Here is a tiny trained network, its code and every weight. The questions are about switching its units off for an input and a target symbol, where a switched-off unit gives its printed mean instead of its output.

import numpy as np


def w(rows, s, z=0):
    codes = np.array(rows[::2]) - 128.0
    scale = np.full(codes.shape[1], s)
    scale[-1] = z or s
    return codes * scale


def norm(h):
    return h / np.sqrt((h * h).mean(-1, keepdims=True) + 1e-5)


def f(y):
    return np.maximum(y, 0)


def softmax(a):
    e = np.exp(a - a.max(-1, keepdims=True))
    return e / e.sum(-1, keepdims=True)


def log_softmax(a):
    a = a - a.max(-1, keepdims=True)
    return a - np.log(np.exp(a).sum(-1, keepdims=True))


def net(x, mask):
    ids = ['ΓΣβεζμπω'.index(c) for c in x.split()]
    T = len(ids)
    res = E[ids] + P[:T]
    q, k, v = (norm(res) @ M[0].T for M in (Q, K, V))
    z = softmax(np.where(np.tri(T) > 0, q @ k.T / 2**0.5, -1e9)) @ v
    res = res + np.where(mask[0], z, O[0][:, -1]) @ O[0][:, :-1]
    y = f(norm(res) @ A[0][:, :-1].T + A[0][:, -1])
    res = res + np.where(mask[1:17], y, B[0][:, -1]) @ B[0][:, :-1]
    return log_softmax(norm(res)[-1] @ U[:, :-1].T + U[:, -1])


Q, K, V, O, A, B = {}, {}, {}, {}, {}, {}
E = w([
[114,172,60,136,164,120,113,56,133,132,127,144],'Γ',
[189,140,139,131,116,70,153,134,148,192,103,83],'Σ',
[101,148,81,118,174,58,10,117,102,201,159,186],'β',
[156,131,75,46,45,94,166,138,155,212,108,138],'ε',
[135,158,147,152,108,111,41,187,144,121,93,120],'ζ',
[35,51,123,72,95,73,108,158,178,173,123,157],'μ',
[32,147,166,208,184,127,140,173,127,149,86,105],'π',
[158,100,157,74,135,160,165,157,55,78,88,158],'ω',
],0.014)
P = w([
[158,128,162,203,65,83,129,91,128,104,156,220],'0',
[213,78,91,181,209,56,121,67,199,147,168,89],'1',
[82,73,177,185,82,208,121,76,71,204,96,107],'2',
[150,145,135,171,89,93,147,114,136,109,142,213],'3',
[156,160,214,59,172,111,156,131,150,117,193,76],'4',
[73,103,173,146,97,191,114,90,86,191,66,103],'5',
[138,160,114,156,112,102,136,124,151,99,120,221],'6',
[133,150,166,76,168,107,154,164,149,103,171,84],'7',
[53,124,161,125,108,181,101,107,97,169,36,96],'8',
[119,174,92,142,128,93,128,135,175,88,89,215],'9',
[130,159,106,93,166,116,132,185,158,95,148,92],'10',
[43,145,135,103,123,172,105,127,105,160,9,104],'11',
[145,145,109,163,107,102,139,120,149,105,133,214],'12',
[140,171,94,105,155,123,121,200,149,94,144,88],'13',
],0.013)
Q[0] = w([
[73,133,161,93,92,173,109,111,84,165,10,132],'head 1',
[130,174,119,105,155,65,119,112,176,141,117,124],'head 1',
],0.011)
K[0] = w([
[65,173,70,44,191,116,143,238,146,80,1,161],'head 1',
[99,149,74,121,103,107,129,151,158,144,138,120],'head 1',
],0.0093)
V[0] = w([
[153,78,184,159,232,145,158,160,83,73,100,172],'head 1',
[2,172,156,210,166,84,150,176,237,168,180,122],'head 1',
],0.0047)
O[0] = w([
[155,92,22,144,161,104,121,159,184,255,40,219,193],'head 1',
[133,179,207,58,192,169,176,136,107,176,196,222,2],'head 1',
],0.0073,0.003)
A[0] = w([
[154,159,177,214,223,123,155,121,144,49,187,177,106],'neuron 1',
[173,141,134,136,200,171,146,135,115,144,107,1,91],'neuron 2',
[32,161,155,106,123,192,100,131,62,190,148,60,2],'neuron 3',
[109,85,114,153,132,95,96,72,205,49,168,167,139],'neuron 4',
[101,148,113,120,108,86,160,113,168,214,102,179,176],'neuron 5',
[108,132,174,143,160,233,115,150,140,75,108,66,101],'neuron 6',
[88,178,176,58,123,228,148,105,59,118,178,79,52],'neuron 7',
[116,108,110,126,238,210,73,108,51,125,137,84,188],'neuron 8',
[137,166,156,106,209,112,120,173,114,90,208,117,72],'neuron 9',
[146,113,140,140,126,122,152,122,98,50,104,191,108],'neuron 10',
[203,160,134,150,166,76,75,131,240,180,182,117,6],'neuron 11',
[104,105,122,157,211,82,54,126,164,118,232,51,68],'neuron 12',
[136,164,126,129,36,116,94,115,105,109,151,139,74],'neuron 13',
[87,174,103,186,66,122,85,74,136,182,76,78,21],'neuron 14',
[84,158,160,181,142,151,119,113,64,155,82,175,157],'neuron 15',
[94,169,167,158,126,97,118,170,164,183,162,246,107],'neuron 16',
],0.0095,0.004)
B[0] = w([
[157,52,165,43,79,95,53,216,169,53,97,23,187],'neuron 1',
[65,191,34,133,62,162,145,132,138,124,129,137,189],'neuron 2',
[217,234,67,172,118,103,145,172,156,73,210,207,164],'neuron 3',
[188,186,139,124,206,203,198,140,17,194,208,155,181],'neuron 4',
[121,120,246,137,144,90,53,55,95,104,202,81,254],'neuron 5',
[164,101,215,108,222,65,166,58,78,209,205,137,161],'neuron 6',
[153,71,88,255,195,138,106,209,108,104,55,174,174],'neuron 7',
[108,128,218,140,77,132,163,159,217,152,123,69,177],'neuron 8',
[96,111,53,88,113,47,140,9,157,158,168,104,185],'neuron 9',
[148,154,146,208,103,189,15,98,151,140,139,187,197],'neuron 10',
[153,155,180,115,233,6,155,231,190,113,136,57,179],'neuron 11',
[228,86,171,139,148,32,191,188,206,105,134,69,180],'neuron 12',
[29,159,59,111,165,121,193,106,189,108,103,119,171],'neuron 13',
[74,79,64,58,118,214,92,178,132,50,96,42,195],'neuron 14',
[139,79,94,24,92,100,117,19,66,133,109,155,206],'neuron 15',
[93,137,21,184,99,200,200,169,120,146,63,87,209],'neuron 16',
],0.0073,0.008)
U = w([
[152,121,255,128,162,126,120,176,153,94,153,102,252],'Γ',
[148,110,33,126,187,61,155,113,113,153,152,120,84],'Σ',
[114,179,84,102,70,107,166,84,194,116,156,150,98],'β',
[120,162,40,174,108,161,145,213,171,79,119,131,54],'ε',
[156,162,134,86,143,155,88,130,64,70,184,108,68],'ζ',
[146,146,136,175,109,72,81,147,92,101,140,207,178],'μ',
[93,168,172,151,163,174,161,156,102,208,134,139,194],'π',
[72,71,143,116,139,139,101,122,103,138,86,71,112],'ω',
],0.0077,0.0047)

Each question gives the input, a string of symbols that net reads in full, and the target symbol t.
The units are the heads (2 rows each of Q, K, V and O) and the neurons (one row each of A and B). Each row of codes is followed by its name. A weight is (code - 128) times the scale printed after its matrix; where a second scale follows, it is the last column's (O, A, B and U).
mask holds one flag per unit, heads first, then neurons. A switched-off unit (its flag False) gives its mean, the last column of its rows in O or B, instead of its output. The means were averaged over made-up inputs and are rounded, as every weight is.
A unit's drop is (log p(t) with every unit on - log p(t) with that unit switched off) / (log p(t) with every unit on - log p(t) with every unit switched off).
The circuit of an input: a set's keep is (log p(t) with only the set's units on - log p(t) with every unit switched off) / (log p(t) with every unit on - log p(t) with every unit switched off). Starting from the 12 units with the biggest drops (on a tie, the unit counted first), units are removed one at a time, each time the one whose removal leaves the highest keep (on an exact tie, the one counted first), for as long as the keep stays at least 0.8.
circuit, biggest first: the units of the circuit, biggest drop first
unit that matters most: the unit with the biggest drop
top k neurons: the k neurons with the biggest drops, biggest first
drop of u: that unit's drop, to one decimal
input ω ω Σ Γ ω Σ ε β ε ε β ω μ, target π: unit that matters most -> neuron 4
input μ ε ω ω μ ε ω Σ ω Σ ε β, target ε: circuit, biggest first -> [neuron 3; neuron 14]
input ε μ ε ε μ Γ ω ω, target Σ: top 2 neurons -> [neuron 9; neuron 6]
input ε Σ ω β ω β π, target ω: circuit, biggest first -> [neuron 16; neuron 1; neuron 15; neuron 5]
input Γ ω π π ω μ ε β ω ε Σ ζ, target ζ: top 4 neurons -> [neuron 3; neuron 6; neuron 14; neuron 15]
input ω ω ω Σ μ π ε Σ Γ, target ε: circuit, biggest first -> [neuron 3; neuron 7; head 1]
input ζ ω ω μ ω ω ω ω μ μ ε β, target μ: circuit, biggest first -> [neuron 3; head 1]
input ω Γ β ε ε Γ, target ε: top 4 neurons -> [neuron 3; neuron 7; neuron 14; neuron 5]
input ω ω ω ζ ω ε ω ε μ ω Γ, target Γ: top 2 neurons -> [neuron 12; neuron 8]
input ω ω ω ε ε π, target π: top 2 neurons -> [neuron 3; neuron 8]
input π Σ π ε ε ω ω ω ω Σ β ε, target ε: circuit, biggest first -> [head 1; neuron 3; neuron 15]
input Σ β ε π ω ω π ε ω ω ω μ ζ ω, target ε: circuit, biggest first -> [neuron 5; neuron 2]
input ε Γ ε μ ε ω ε ε, target ε: top 2 neurons -> [neuron 7; neuron 5]
input Γ ζ ω ω ω Σ Γ ω ε ω β, target Γ: circuit, biggest first -> [neuron 12]
input ω ω ω ε μ ζ, target μ: top 4 neurons -> [neuron 3; neuron 7; neuron 6; neuron 15]
input ε ε Γ ε π ω μ Γ ω π β π ζ, target ε: top 2 neurons -> [neuron 16; neuron 5]
input β ω Γ π, target ω: top 3 neurons -> [neuron 16; neuron 1; neuron 15]
input ω ω μ β, target Σ: top 2 neurons -> [neuron 16; neuron 15]
input ε ω ε ω ζ ω ω ω Σ Σ β, target Γ: top 2 neurons -> [neuron 12; neuron 8]
input β ε π π ω π Γ μ Σ ζ ε Σ, target ζ: circuit, biggest first -> [neuron 3; head 1; neuron 14; neuron 15]
input ζ ε π β, target Σ: top 2 neurons -> [neuron 16; neuron 4]
input β ε μ ε Γ Σ, target ε: top 2 neurons -> [neuron 3; neuron 7]
input ω ε ω ω Γ ε π Γ ζ, target π: circuit, biggest first -> [head 1]
input ε ε ε ε ω π μ Σ Σ ε μ Σ, target μ: circuit, biggest first -> [head 1; neuron 3; neuron 7; neuron 15]
input ω ζ ω Γ ω ω ζ ε, target Γ: drop of neuron 15 -> 0.3
